Below are the code and all the weights of a small trained network. Each question names an input and a class and asks about switching units off, where a switched-off unit gives its printed mean instead of its output.

import numpy as np


def w(rows, s, z=0):
    codes = np.array(rows[::2]) - 128.0
    scale = np.full(codes.shape[1], s)
    scale[-1] = z or s
    return codes * scale


def norm(h):
    return h / np.sqrt((h * h).mean(-1, keepdims=True) + 1e-5)


def f(y):
    return y / 2 * (1 + np.tanh(0.7978845608 * (y + 0.044715 * y**3)))


def log_softmax(a):
    a = a - a.max(-1, keepdims=True)
    return a - np.log(np.exp(a).sum(-1, keepdims=True))


def net(x, mask):
    res = np.array(x, float).reshape(1, 2) / 4 @ E
    u = 0
    for l in range(4):
        y = f(norm(res) @ A[l][:, :-1].T + A[l][:, -1])
        res = res + np.where(mask[u : u + 6], y, B[l][:, -1]) @ B[l][:, :-1]
        u += 6
    return log_softmax(norm(res)[-1] @ U[:, :-1].T + U[:, -1])


A, B = {}, {}
E = w([
[98,121,142,2,100,232],'x0',
[156,15,28,99,30,127],'x1',
],0.0088)
A[0] = w([
[126,233,142,138,136,79,190],'0.n1',
[87,17,124,20,170,35,140],'0.n2',
[125,176,75,44,93,209,47],'0.n3',
[1,19,190,52,118,118,6],'0.n4',
[214,116,233,111,198,102,159],'0.n5',
[181,64,246,29,174,218,158],'0.n6',
],0.0058,0.0014)
B[0] = w([
[177,51,170,55,164,200,214],'0.n1',
[152,119,205,15,215,133,164],'0.n2',
[190,83,136,178,66,85,204],'0.n3',
[10,175,97,117,36,123,165],'0.n4',
[167,80,75,162,33,173,192],'0.n5',
[2,199,92,188,165,80,254],'0.n6',
],0.0057,0.0038)
A[1] = w([
[63,160,142,52,93,174,230],'1.n1',
[51,131,97,202,163,174,88],'1.n2',
[168,106,85,104,2,112,98],'1.n3',
[175,146,160,153,136,52,137],'1.n4',
[193,12,135,76,130,74,239],'1.n5',
[166,135,164,158,114,132,6],'1.n6',
],0.008,0.0013)
B[1] = w([
[152,148,51,242,144,43,254],'1.n1',
[145,3,166,182,25,188,175],'1.n2',
[77,62,215,148,160,249,239],'1.n3',
[158,154,35,80,157,157,196],'1.n4',
[208,171,190,75,193,105,250],'1.n5',
[67,110,169,122,64,150,133],'1.n6',
],0.0071,0.0048)
A[2] = w([
[90,107,120,119,184,72,39],'2.n1',
[181,189,107,41,141,125,4],'2.n2',
[29,247,198,173,165,117,175],'2.n3',
[188,170,59,99,162,61,158],'2.n4',
[143,2,84,42,83,93,116],'2.n5',
[59,182,96,66,93,216,144],'2.n6',
],0.0079,0.0017)
B[2] = w([
[61,85,77,133,107,147,125],'2.n1',
[86,81,138,133,150,102,125],'2.n2',
[201,54,95,78,110,162,254],'2.n3',
[103,135,132,176,118,115,168],'2.n4',
[155,164,82,99,151,212,185],'2.n5',
[229,147,114,244,105,154,148],'2.n6',
],0.011,0.0069)
A[3] = w([
[118,145,161,72,98,137,3],'3.n1',
[141,132,103,126,92,108,108],'3.n2',
[168,244,67,158,67,137,253],'3.n3',
[174,183,135,104,136,134,151],'3.n4',
[13,205,93,174,127,174,137],'3.n5',
[68,87,157,184,51,164,253],'3.n6',
],0.011,0.0022)
B[3] = w([
[121,110,47,73,186,94,108],'3.n1',
[158,130,119,180,129,145,141],'3.n2',
[148,143,56,193,117,151,253],'3.n3',
[10,122,156,185,92,105,189],'3.n4',
[120,128,129,125,206,132,161],'3.n5',
[114,121,157,206,210,106,219],'3.n6',
],0.011,0.0038)
U = w([
[254,132,55,197,188,107,252],'0',
[238,97,162,67,193,215,252],'1',
[72,37,199,160,219,63,133],'2',
[105,180,146,50,102,84,3],'3',
],0.0074,0.0022)

Each question gives the input, the list of numbers given to net, and the class t.
The units are the neurons (one row each of A and B). Each row of codes is followed by its name. A weight is (code - 128) times the scale printed after its matrix; where a second scale follows, it is the last column's (A, B and U).
mask holds one flag per neuron, layer by layer. A switched-off neuron (its flag False) gives its mean, the last column of its row in B, instead of its output. The means were averaged over made-up inputs and are rounded, as every weight is.
A unit's drop is (log p(t) with every unit on - log p(t) with that unit switched off) / (log p(t) with every unit on - log p(t) with every unit switched off).
most important unit: the unit with the biggest drop
k most important neurons: the k neurons with the biggest drops, biggest first
k most important neurons of layer l: the k neurons of layer l with the biggest drops, biggest first
drop when u is switched off: that unit's drop, to one decimal
input [-5,7], class 1: 3 most important neurons -> 1.n3; 1.n1; 0.n6
input [2,3], class 2: 2 most important neurons -> 2.n3; 1.n3
input [-4,-7], class 1: 2 most important neurons -> 2.n3; 1.n1
input [-3,-4], class 1: 3 most important neurons -> 1.n1; 0.n3; 1.n6
input [-1,-4], class 1: most important unit -> 0.n6
input [0,-3], class 2: 4 most important neurons -> 0.n5; 0.n2; 2.n5; 1.n4
input [-3,3], class 2: 3 most important neurons -> 1.n5; 0.n6; 2.n3
input [-2,-4], class 1: 2 most important neurons -> 0.n3; 1.n1
input [-5,6], class 1: 2 most important neurons of layer 1 -> 1.n3; 1.n1
input [1,-3], class 2: 3 most important neurons -> 1.n2; 0.n5; 0.n2
input [-2,2], class 2: 3 most important neurons -> 0.n6; 1.n5; 2.n3
input [8,-8], class 0: 3 most important neurons of layer 1 -> 1.n5; 1.n3; 1.n1
input [-2,-2], class 2: 4 most important neurons -> 0.n1; 2.n3; 1.n1; 1.n3
input [1,0], class 2: 2 most important neurons of layer 2 -> 2.n5; 2.n6
input [4,-4], class 0: most important unit -> 1.n5
input [2,-2], class 2: 2 most important neurons -> 1.n2; 0.n6
input [7,-7], class 0: 2 most important neurons -> 2.n6; 1.n5
input [-1,-3], class 2: 2 most important neurons -> 2.n3; 0.n5
input [-1,3], class 2: 2 most important neurons of layer 1 -> 1.n5; 1.n2
input [-3,8], class 1: most important unit -> 1.n3
input [8,0], class 0: drop when 3.n5 is switched off -> 0.0
input [-2,4], class 1: drop when 1.n2 is switched off -> -0.1
input [6,4], class 0: drop when 2.n6 is switched off -> 0.3
